[[  4   9  11  10  -1  10  -2   5]
 [ -1   5   5 -37 -16 -36   6  -9]
 [  2   0  -4  -5  14 -27   2 -20]
 [ -1  -2  15  -4  11  17   0  -5]
 [ -1   4   4 -12   9   7   8  25]
 [ -2   2  -7  -5  21   7  -1  13]
 [ -5   2 -17  -4   2  31  10  16]
 [ -3  -2  30 -21  25   6   9  18]
 [  2   5   0 -19   4  28  -2  13]]
->
[[  4  11  -1  -2]
 [ -1   5 -16   6]
 [  2  -4  14   2]
 [ -1  15  11   0]
 [ -1   4   9   8]
 [ -2  -7  21  -1]
 [ -5 -17   2  10]
 [ -3  30  25   9]
 [  2   0   4  -2]]

[[ 28  29  23 -37  11 -19]
 [ 31  32  25 -41  14 -23]
 [ 27  29  23 -37  13 -20]]
->
[[28 23 11]
 [31 25 14]
 [27 23 13]]

[[ 21  14 -31  -6 -17   3 -12  32]
 [ -3  21  -6 -42 -17  30 -18  14]
 [ -1  10 -11 -42   6  -9 -10 -12]
 [  3   9   6 -11  -9  18 -11   7]
 [  1 -12  11  22  19  11  16 -11]
 [  2  -6 -27  17   2   6  13 -14]
 [ 25  -2 -33  21   0  36 -13 -18]
 [  9  -9  14 -18  18 -13   8  17]
 [-14  -1   4   8  -1   1  -3  -3]
 [-15 -10  10  -5 -12 -12   2  -5]
 [-13  -6  -1  17  -8   3  -1  11]]
->
[[ 21 -31 -17 -12]
 [ -3  -6 -17 -18]
 [ -1 -11   6 -10]
 [  3   6  -9 -11]
 [  1  11  19  16]
 [  2 -27   2  13]
 [ 25 -33   0 -13]
 [  9  14  18   8]
 [-14   4  -1  -3]
 [-15  10 -12   2]
 [-13  -1  -8  -1]]

[[ -1 -36  10  25  -8  11  12 -18 -10 -18  -5]
 [ 10   3   0  11  -2   5  10  -5   4   1   0]
 [-12 -41  12  23  -8   6   2 -11 -16 -23  -6]
 [  2 -29   5  13  -6  11  12 -19  -4  -9  -1]
 [ 13  26   4  41  -3   3  12  13   5  -3  -6]
 [ 17  27  -3  12   1   3  10   4  11  10   1]
 [ 15  27   2  34  -2   4  11  11   6   0  -4]
 [ 16  17   1  22  -2   7  14   0   8   4  -1]]
->
[[ -1  10  -8  12 -10  -5]
 [ 10   0  -2  10   4   0]
 [-12  12  -8   2 -16  -6]
 [  2   5  -6  12  -4  -1]
 [ 13   4  -3  12   5  -6]
 [ 17  -3   1  10  11   1]
 [ 15   2  -2  11   6  -4]
 [ 16   1  -2  14   8  -1]]

[[-29   0]
 [-42 -34]
 [ 11   3]]
->
[[-29]
 [-42]
 [ 11]]

[[  1  12   3  -8   4 -28 -11  36]
 [  0  14   5   7   9 -22 -11  39]
 [ -1  12   6  -8   1 -32 -11  38]
 [  2  13   0   7  14 -12 -10  32]
 [  0  13   4  -8   3 -30 -11  36]
 [  1  13   4   7  10 -18 -11  37]
 [  0  12   7  -8   1 -31 -12  39]
 [  2  14  -3   8  16 -10  -8  29]]
->
[[  1   3   4 -11]
 [  0   5   9 -11]
 [ -1   6   1 -11]
 [  2   0  14 -10]
 [  0   4   3 -11]
 [  1   4  10 -11]
 [  0   7   1 -12]
 [  2  -3  16  -8]]

[[ 37 -14 -37  -5  -1 -14]
 [ 28   0 -30   8  17  -7]
 [ -6  33   5  15  33  23]
 [ -1  16   6  21  27  16]
 [-13  21   8  15  28  20]
 [  9  30 -22  21  30 -18]
 [ 20  -8  -4  10  23  29]
 [ 22 -19 -25  -6   2 -20]
 [ -1 -28  24 -12 -31  18]
 [-12  10  27  23  24  33]
 [ 11 -33  -6 -16 -33 -18]
 [ 26 -15  -2   0  27  43]]
->
[[ 37 -37  -1]
 [ 28 -30  17]
 [ -6   5  33]
 [ -1   6  27]
 [-13   8  28]
 [  9 -22  30]
 [ 20  -4  23]
 [ 22 -25   2]
 [ -1  24 -31]
 [-12  27  24]
 [ 11  -6 -33]
 [ 26  -2  27]]
